In the rows, 128 means zero.
Each row has a class, written as a number after it.
[150 147 140 129 114 141  95 163 117  99 158 130 123 125 133 153 112 128
 122 118 130 149 141 150 153 123 154 124 113 140 150 130 107  85  68 122
 111 111 106 134 109 138  92 144 152 158 144 106 162 172  99 136]
1
[162  34 113  88 129 128 186 138 150 174 168 122 124 109 131 124 154 117
  35 127 129  85 154 149 120 146 126 162 221 199 112 128 131  64 112 165
  74 110 106 158  63  94 140 174 189 115 111 139 159  77 129 170]
3
[153  85 116  84  93 132 191 101 201 155 128 156 144 164 153  90 145 129
  71 166 106 107  97 117  78 161 147 141 203 144 142 133 106  50 136  87
 161 132 182 162  82  76  86 131 163 129 133  87 114 118 149 151]
2
[109   4  97 118 137 126 178 118 159 165 116 136 101 181 153 124 187  99
 115  71 140 114 148 120 114 195 114 125 161 142 134 139 105  65 136 152
 176 104  90  92 100 108 109  94 154 137  81 143 130  94 161 146]
7
[140  51 117 138 213  95 159 102 107 167 153 121 136  94 126 134 155 126
 137 160 166  67 120 128 143 128 113 156 160 121 100  46 138 112 154 141
  75 148  85  82  86 164 148 203 136 130 149 109 156 114 151 160]
6
[148  91 149 149 128  99 111 163 105 114 121 130  98 112  87 107  96 113
  74 127 148 144 119 128 126 138 131 139 153 113 149 107 103 136 155 130
 116 113 102 101 152 143 101 111  96 147 124 117 121 146 141 163]
0
[149  83 180 130 149 119 153 151 124 131 150 153 112 115 116 108 138  98
 131 128 153 142 105 117 135 166 139 126 130 107 159 109  99 142 155 124
 116 138 108  92 126 122 103 126 108 142 160 114 135 158 141 166]
3
[134  62 103 197 103 106 207 149 111 111 134 104  39 143 117 115 182 136
 190 104 172  80 106  90 124 180 129 146  77 135 126 103 160 142  92 123
 133 202  62  35  86 130 111 177 126 151 120 127 204 122 133  94]
7
[127 150 126 129 122 119 117 115  97  99  75 156 154 117 152 135 149 147
 116 137 133 134 166 122 147 140 133 141 150 108 136 104 123 191  59 131
 142 131 191  85 108 126 117 126 136  90 143 138 147 119 176 149]
6
[152 100 143 113 123  87 119 135 116 129 135 143 108 118 107  99 133 126
  95 145 151 142  95 159 141 144 139 122 124 132 129  83 133 153 157 142
 108 157 127  96 149 115 106 105  91 124 148 128 151 151 139 171]
0
[127 150 145 117 120 126  83 176 120 100 143 145 131 111 161 149 120 130
 121 102 139 162 139 161 118 128 149 121 121 137 142 136 110 116  95 132
 114 117 119 128 112 117 103 151 148 160 160 113 155 156  97 153]
3
[142 170 138 117 146  87 134 134 109 136 133 142 102 124 130  99 107 109
  75 131 140 134 130 120 145 125 147 117 129 114 130 115 111 182 127 150
 120 161 120 127 145 138 115 134 119 144 149 110 119 142 142 195]
5
[127  75 126 153 111 148 125 130 130 136  97 145 122 176 184 117 162 154
 133 150 129 154 163 124 128 160 117 140 152 127 143  83 116 152 116 161
 122 147 194 117 100 134 116 153 111 132 159 110 118 169 181 209]
5
[148 119 176 116 151 102 112 113 124 135 139 143 116 118 134 104 128 102
 131 132 152 120  98 146 139 152 144 129 126  72 153 102 118 166 128 127
 102 136  95 113 118 134 133 126 107 140 141 107 124 152 142 162]
1
[115 109 106 154 125 135  93 164 119 110 164 133 136 138 156 157 130 126
 164 103 138 145 155 142 124 142 137 100 118 141 124 142 154 107  67 159
 120 139 113 115 116 132 104 135 148 150 154 118 156 165 102 160]
3
[128 107 163 123 143 115 137 135 116 140 118 146  84 110 116  96 136  67
 117 121 162 134  87 130 127 153 133 116 141  84 145 130 109 168 153 122
 124 167 106  95 127 118 127 137  92 112 152 117 125 136 166 202]
4
[148 133 149 109 159  90 129 146 132 125 132 149 125 119 106 107 125 108
  77 138 153 126 102 125 133 150 151 119 161 101 134 102  92 149 154 114
 104 141 105 105 143 132 107 103  99 112 143 110 116 127 142 142]
6
[128 121 142 164 122 144 144 108 114 110 113 162 103 146 169 135 158 158
 148 122 127 163 170 108 141 160 140 138 111 119 149 142  95 143  96 131
 143 158 179 107 146 104  91 124 140 144 123 149 155 150 174 144]
3
[150 150 115  56 227 131 124  77 176 158 161 133 124 150  98  89 105 131
  25 189 137 115 116 134 145 116 121 124 163 181  69 121  71 121 194 126
 155  93 118 196 146  95 151 134 174 112 134 120 114  80 160  93]
6
[111 131 112 129  96 154 131 127 167 130 130 150 139 136 167 144 153 132
 166 148 144 144 151 148 124 146 160 134 172 133 118 129 147 110 111 132
 124 173 195 150 120 104 105 149 151 139 150 126 133 136 174 158]
1
[113 129 114 100  96 118 111 158 126 107 130 155 114 152 210 140 122 131
 154 130 138 159 160 120 136 154 130 124 123 125 168 128 134 114  92 173
 163 118 190 112 149 136  72 117 152 141 145 122 125 153 169 111]
5
[154 164 152 141 120 135 142 141 102  97  88 162  77 150 157 134 152 147
 112 152 148 145 145  95 138 158 127 133 179 115 129 125 131 135  83 151
 131 141 219 140 147 103  78 141 132 156 165 114 110 147 138 166]
3
[104 107 151  67 179 125 150 113 157 176 200 139 168 148 149  64 122  84
  31 126 148 127 103 160  92 137 117 120 208 180 101  96 124 129 129  89
  94  80 106 156  86 160 160 138 136 113 138 105 164 124 150 182]
5
[137 171 113 143 131 108 119 125 117 117 132 181 130 157 163 111 159 161
 107 155 132 164 153 125 145 140 137 125 121 161 130 123 134 144 117 120
 164 165 189  70 141  76  80 143 136 103 136 104 154 141 137 124]
7
[115 120 166 112 160 129 130  79 132 131  94 158 117 198 124 112 141 129
  86 105 141  95 133 161 121 152  88 146 173 139 124 117  95 103 179 127
 154  57 121 137  92  91 149 141 120 157  98 146 139 126 151 182]
0
[132 112 145  93 147  97 132 144 114 126 147 138  94 122 150 127  87  71
 107 131 169 142 109 145 144 130 147 104 136  83 160 116 125 144 147 144
 121 136  96  81 152 120 129 121  96 119 145 118 151 167 181 143]
0
[124 133 131 120 112 134  89 159 123  97 122 140 123 140 156 151 110 116
 175 122 143 146 147 142 156 130 152 116 131 132 128 116 135  90 135 137
 130 146 125  98 113 129 111 132 121 134 159 119 164 169 106 153]
2
[109 131 114 131 119 134 104 153 133 113 125 155 143 150 195 152 119 126
 120 118 125 167 166 151 134 123 142 138 142 158 140 128 143  80  78 152
 111  90 136 132 107 138 121 148 152 164 128 100 142 175 102 155]
5
[117 134 151  98  93 138 145 146 106 122 112 158 109  96 135 131 159 136
 111  83 161 139 181 134 118 141 133 137 139 162  99 135 117 107 118 143
 133 141 179 121 119 128  93 141 159 137 132 135 122 120 148 169]
4
[134 112 152 147 146  95 123 155 115 119 108 142 100 127  80  80 133  94
  98 117 158 143 104 118 150 158 131 127 119 120 152  91  96 175 157 140
 105 151  99 107 134 136  92 143  85 139 135 108 115 133 135 174]
4
[153 112 155 117 143 105 168 135 113 141 136 125 106 140  91  94 107  87
  91 116 158 117  73 125 156 132 136 101 140  94 157  99 103 163 145 130
 120 130  85 110 157 124 129 117  84 149 152 113 137 141 160 161]
0
[121 149 115  98  91 126 106 159 115 102 128 143 125 147 136 151 114  88
 136  82 158 140 132 155 136 134 134 104 141 149 137 122 136 105  84 112
 127  96 122 106  98 125 105 125 115 116 140 134 156 161 123 169]
6
[138 123 114 143 134 110 144 132 127 111 108 156 113 125 182 144 134 108
 164 149 155 169 152 136 119 158 136 134 126 116 113 104 140 126 121 140
 124 210 200 105 129 113  74 153 128 104 173 116 156 148 159 149]
2
[163  61  96 161 157 117  68  99 109 114 179 135 141 131 155  99 137 177
 134 155 121 127 138 117 136 139 109 141 126 156  97  74 167  84  66 103
 109 143 129  90  71 155  75 156 129 103 107 110 161 154  95 101]
6
[138 138 155 160 206  78 122 109 110 116 167 104 114  92 151 153 143 131
  64 186 132  84 145 164 153 131 160 150 145 105 142  93  99 106  99 156
 116 193 103 114 122 149  83 197 177 142 144  72 150 124 130 107]
5
[128 123 125 142 111 130 101 149 117 101 136 139 100 129 145 139 138 123
 118 116 143 170 129 154 139 134 146 113 113 132 151 137 149 106  88 144
 112 113 117 101  80 122 111 138 131 141 130 115 149 148 109 159]
4
[137 111 125 157 113 131 144 103 116 122 157 159 115 138 171 149 141 114
 137 115 157 151 168 139 137 145 136 129 146  88 126 131 146 124  67 149
 108 158 180  89 143 129 117 114 144 105 127 138 150 141 182 144]
2
[149 146 156 136 114 120 129 136 126 107 107 165  86 161 156 126 173 166
 119 112 145 132 172 114 141 164 126 128 159 105 124 116 123 104 122 176
 150 153 197 111 140 103  82 130 132 140 142 128 102 122 145 154]
5
[128 117 118 132 121 129 111 155 132 116 123 120 132 144 143 142 100 105
 130 133 134 141 153 144 145 127 154 119 126 160 112 125 137  90 108 132
 108 130 119 119 102 137 120 119 139 109 149 106 156 152  79 160]
2
[129 142 157  93 158  86 116 128 128 152 146 161 117  82 129  98 118  93
 150 126 171 118 111 144 146 134 151 115 127  89 132  88 119 155 163 120
 105 153  84 119 140 128 136 141 122 136 150 132 134 132 192 140]
1
[161  21 130  93 138 151  86 119 138 125 163 139 157 120 178 113 102  99
 125 130  97 132 135 132 129 152 134 163 119 200 109 111 180 104  81  91
 111  62 104  68 108 156 133 147 147  89 120 127 161 179 120 134]
7
[140 168 145 108 168  86 118 148 118 127 118 155 110 124  92 114 128  95
 120 117 164 121  85 157 146 143 155 119 130  74 153 104  91 186 158 111
  97 137 113 103 131  96 125 117  81 117 148 116 134 128 148 191]
6
[131 144 124 148 129 117 144 116 107 115 126 155 106 157 168 113 158 145
  92 119 143 170 145 113 137 144 112 130 141 125 131 112 112 159  97 154
 147 178 195 110 118 132  77 125 125 123 146 113 132 133 122 153]
5
[112  62 123 138 155 108 127 143 132 156 134 140 121 137 134  92 152 123
 131 120 155 136 111 125 123 163 130 100 135 112 126 110 130 134 168 158
 122 178  90  74 128  95 122 119  87 145 148 125 145 153 146 198]
0
[158 100 105 101 107 146 186 162  93 115  97 131 169 150 123 144 157 138
  88 189 149 175 123  84 136 135 146 116 139 184 100  73 147 158  17 137
 161  91 164  90  94 186  98 126 164 129 205 110 116 129 121 133]
3
[115  99 136  61 115 122 162  55 191 141 109 169  74 145 167  96 169 161
  35 103 120 142 136 134  81 148 106 131 142 103  99 149 115 124 131 163
 167 138 113 183  78 105 143  89 167 163  40 108 109 113 126 124]
4
[132 147 109 164  95 118 114 173 116  87 153 147  81 148 135 141 120 108
 131 111 142 145 141 129 135 146 150 124 113 148 144 138 130 106  81 123
 116 134 113  96 112 126  82 131 131 133 143 120 168 170 120 127]
7
[154 139 141 124 169  76 128 144 111 120 131 144 100 128 123 114 119 105
 123 142 167 125  92 122 139 153 140 112 137  64 151 100 132 159 125 133
 113 136 125  95 138 128  99 116  93 123 144 107 118 125 153 144]
6
[176 117 147 120 149  84 116 154 109 126 134 133  68 122  89 107 122  85
  86 138 148 126  92 145 157 137 147 133 124  98 148 129 107 140 134 144
 132 117 108  93 147 104 121 103 112 111 146 106 139 121 113 167]
7
[171 185 119 115 147 113 173 103 161 126 173 119  95 121 141 137  92 117
  65 170  95 123 170 124 144 121 193 115  96 143 134 138 118  50 103  50
 113  69 131 135  78 100  77 152 195 165 101 140 179 138 188 135]
7
[128 119 142 138  86 146 100 153 118  98 138 134 137 117 162 135  99 119
 126  94 132 156 150 149 145 129 139 120 126 157 129 128 145 103  88 119
  96  93 133 106 103 135 109 111 132 152 150 148 172 178 110 166]
0
[164 145 157 154 162 107 120 151 118 118 143 144 124 138  94  96 130 114
 133 122 138 140 139 112 147 162 150 119 117 117 134 110 115 170 136 119
 125 127  64  72 130 121 106 136 106 120 143  96 144 123 111 139]
7
[127 131 135 123 114 129 118 162 132  96 135 144  93 144 152 134 116 103
 105  93 146 151 146 124 158 130 159 116 131 166 125 121 130 102 100 129
 130 126 112  94 126 133 105 143 132 137 146 113 167 172 114 143]
7
[124  87 121 124 124 137 148 125 132 128 144 149 134 100 166 129 148 173
 114 108 129 173 146 107 113 144 131 117 136 138 124 104 157 159  85 174
 141 174 188 117 127 136  67 140 148 120 156 145 131 109 179 134]
0
[126 119 124 154  98 119 135 127 131 125 130 168  96 171 194 132 153 120
 136 141 158 157 157 123 136 158 125 138 169 108 153 111 113 122 110 162
 142 146 199 117 125 128  65 121 138 118 150  99 111 133 159 129]
7
[147 167 115 122 113 111 168 134 141 119 109 173 101 142 183 131 132 130
 120 126 137 161 149 109 140 134 146 113 124 134 128 130 142 123 114 125
 144 115 186 110 126 103  97 122 158 131 158 132 146 122 166 135]
7
[147 147 121 142 108 113 110 150 111 101 119 142 102 128 152 139 158 144
 174 116 158 149 148 134 139 151 148  99 135  86 138 108 155 139 101 137
 128 156 181  91 128  96  86 123 122 147 157 120 145 135 136 164]
3
[144  92 126  68 123 152 158 129 164 127 107 145 107 148 146 112 139 144
  82 134 118 152 140  83 151 158 121 124 143 178  99  94 144 129 145 134
 148  71 126 113 109 151 123  84 160 164 122 137 113 141 109 150]
5
[145  93 183 104 123 109 156 143 117 137 155 153 119  85 105 106 124 103
  86 141 152 129  77 131 134 130 133 136 136 107 147 117 126 141 130 140
 143 154 120  81 147 115 108 136 116 125 153 124 135 144 152 149]
0
[125  73 150 128 113 119 147 126 129 126 106 142 117 105 149 125 140 141
  90 146 133 164 151 128 146 143 143 137 170 160 134 104 146  90 113 179
 134 151 185 134 151 127  74 116 134 123 131 140 127 120 160 125]
0
[142 149 157 135 177  96 125 141 125 133 125 119 125 108 113  99 105  95
  96 121 137 131 107 124 122 150 156 114 120  81 144 119 118 184 127 121
  97 166 110 113 122 112 102 147 102 126 146  97 111 121 119 184]
2
[110 165 132 140 113 129 105 149 109  96 149 144 112 148 131 153 131 119
 163 114 163 134 117 151 145 123 155 120 116 127 144 116 138  92  85 125
 117 146 139 124 119 133  96 162 116 171 146 114 144 185 128 133]
1
[136 111 138 146 111 146 128 152 133 108 106 148 101 127 177 143 142 146
 141 150 124 128 167  98 147 150 147 158 132 119 120 136 104 150 111 137
 152 165 169  91 126 131  94 118 167 109 158 106 133 136 129 124]
7
[134 120 173  81 158 113  90 135 137 148 130 155 104 101 132  78 131 118
 146 115 149 101  88 142 124 153 142 137 144 101 122 105 122 163 149 113
 106 171 121 148 130 108 125 153 106 117 145 122 125 128 156 170]
1
[161 122 149 119 146 104 116 153  96 135 122 137 101 133  74  90 125 104
 135 146 161 138  80 133 147 135 142 135  92 116 155 103  92 146 136 114
 126 126 107  99 145 111 125 142  85 137 156 109 141 158 133 178]
1
[152 119  87 129 102 103 140 120 113 117 147 146  99 111 153 136 121 127
 126 125 143 142 149 127 123 143 137 135 129 123 136 129 121 119  82 123
 117 149 180 120 135 130  72 107 145  96 125 148 150 122 182 121]
6
[137 124 110 123 124 143  81 158 109 122 132 137 107  90 161 121 144 171
 168 147 141 166 153  99 130 138 144 140 111 150 109 137 155  93  67 144
 135 172 179 109 179 103  78 173 151 150 140 130 140 142 135 120]
1
[128 125 122 143 127 130  97 153 122 103 146 141 114 107 142 150 120 108
 158 121 143 156 134 143 147 121 143 127 101 128 129 120 152  86  63 128
 100 131 105 108 111 133 118 155 139 146 140 129 185 179 112 136]
1
[114 104 121 131  99 131 118 156 124 112 144 134 121 121 154 154 110 122
 123 133 134 140 131 150 126 126 152 123 114 151 137 112 140 102  80 133
 106 136 120 108 103 137  97 148 137 147 156 118 164 196 134 171]
0
[215  78 136 126  78 155 178 130 122  93 128 111 103 108  80 128 158 162
  24 142 102 147 144 122 172 155 102 125 144 197  91  93 161 202  63 143
 146 148 102 115  94 174 103 103 180 108 108 122 170 103 105 132]
4
[150 130 157  95 128 134 149  97 163 139  94 139 175 134 121 109 154 118
  70 101 110  90 117 133  92 142 107 126 162 111  88  78 106 164 116  82
 114 158 101 152 151 147 124 198 119 141 113 102 103 122 169 152]
4
[138 173 140 114 104 144 108 134 108 100 101 145 139 125 179 148 115 144
 120 146 113 169 182 115 148 141 159 120 132 141 116 140 146 142  43 132
 151 133 185 112 108 134  78 113 170 112 148 138 144 130 127 163]
2
[120 117 108 117 124 129  70 159 125 100 135 142 129 131 151 134 127 142
 136 131 135 134 161 153 138 151 151 122 134 166 119 128 149  96  89 118
 117 111 126  96  85 110 108 116 138 103 121 128 168 157 118 145]
6
[178 186 123  93  65  99 159 148 130  79  85 128  79 120 133 175 105 102
  67 165 124 130 136 180 114 141 161 134 174 150 165 151 150  48 116  67
 114  38 146 117  87  78 119 107 145 155 105 125 194 160 131 187]
6
[124 128 160 124 128 111 122 142 123 114 108 156  66 135  72 103 143 109
 139 119 168 119 105 133 147 154 154 121 118 104 131 109  95 180 180 144
 141 172  92 114 137 131 122 121  95 142 145 108 113 145 156 191]
4
[165 156 120 107 100 152 136 137 118 122  84 151 107 131 133 132 143 166
 139 149 141 132 157  97 157 132 144 146 178 121 108 121 110 111 134 127
 153 121 197 156 127 118  93 124 160 183 145 138  94 107 157 153]
1
[121 123 120 109 103 128 101 159 130 115 133 148 129 145 186 139 122 122
 152 148 128 155 159 137 132 143 146 134 125 144 133 126 135  77 102 150
 124  99 125 112  96 141 111 121 146 159 148 121 151 177 111 158]
5
[108 147 143 152 126 112 106 150  95 104 118 151 117 153 178 133 147 171
 125 119 137 151 183 116 152 152 150 107 138 142 137 105 149 133  92 167
 142 174 186 109 141 156  60 117 124 119 135 108  97 145 139 128]
5
[129 139 136 128  93  99 119 157 127 103 138 133 124 137 145 140 112  89
 111 120 146 151 127 167 130 146 140 108 139 142 145 114 156 104  87 151
 106 139 123 126 114 134  94 124 123 136 146 111 160 161 105 159]
2
[134 124 156 140 165  93 122 130 120 131 125 124 119 138 113 100 126 111
 114 123 156 124 117 117 141 142 125  91 151  70 162  95 130 161 176 143
 126 108 103 101 104 116 133 126  92 160 139 109 104 122 136 164]
3
[107 132 144 133 101 140 105 164 139 107 152 121 107 141 154 152 113  94
 108 131 124 133 141 154 144 133 147 123 126 150 143 141 135  96  81 131
 108 104 105 124 107 136 118 132 142 141 127 119 166 178 118 140]
7
[154 108 170 108 190 117 121 129 144 145 124 140 118  94 130  96 132 106
 113 135 153 122  88 130 136 148 144 141 158 116 118 104 144 135 138 117
 106 143 134 132 156 108 120 177 124 146 151 107 110 121 140 165]
1
[131 123 126 124 107 134 121 118 138 110 133 166 129 174 179 110 127 153
 104 127 143 179 139 123 103 154 135 130 144 129 121 109 116 144  91 133
 115 139 209 135 159 135  73 115 111 116 150 137 124 147 184 127]
0
[107  83 143 142 117 103 161 147 163 137  97 144 184  52  96 159 182 124
  48 128 155 106  96 188  86 112 156 173 191 136 126  54 149 110 127  70
  61 117 124  69  77 125 165 208 132 139 123 111 140 118 150 192]
6
[122 132 116 139  85 127 101 167 108  95 149 153 138 133 155 152 108 136
 121 127 135 158 139 161 134 109 145 133 135 159 140 132 133  56  94 138
 115 118 143 115  95 123  89 136 132 158 150 129 175 181 108 142]
0
[146 103 150 112 134 117  91 120 125 140 133 147 109 136 107  92 110 107
 185 134 142 119 126 132 144 145 153 134 124 119 135 119 117 110 160 118
 129 137  97 128 148 121 127 122  94 114 125 120 130 153 146 154]
1
[155 114 136 101 129 127 174 111  97 139  83 110  87 111 175 130 142 146
  84 143 139 140 156 107 123 149 115 121 151 125 145  85 155 172  80 137
 111  58 158 131  52 168 114 155 170 147 133 115 124  89 177 192]
4
[115 155 111 151 132 121  72 158 114  89 131 143 102 162 158 149 102 111
 129 129 131 154 143 137 159 130 144 113 128 128 154 120 147  97  96 130
 110  95 131 112 116 145  98 111 119 130 127 112 120 175 102 118]
5
[128 123 162 104 152 113 134 135 121 160 132 157 115 118 100  97 148  87
 113 111 158 114 113 137 138 158 128 121 164 100 131 105 114 163 179 148
 111 124  87 105 140 114 155 120 100 145 143 126  91 133 157 195]
5
[169  86 182  66 195 118 105 138 145 127 155 125 101  92 152 148 137 149
  43  99 139 151 135 171 107 137 181 133 129 140 104 106  85  58  85 117
 129 110  87 119 100 141  90 171 192 110 138 108 154  85 117 137]
2
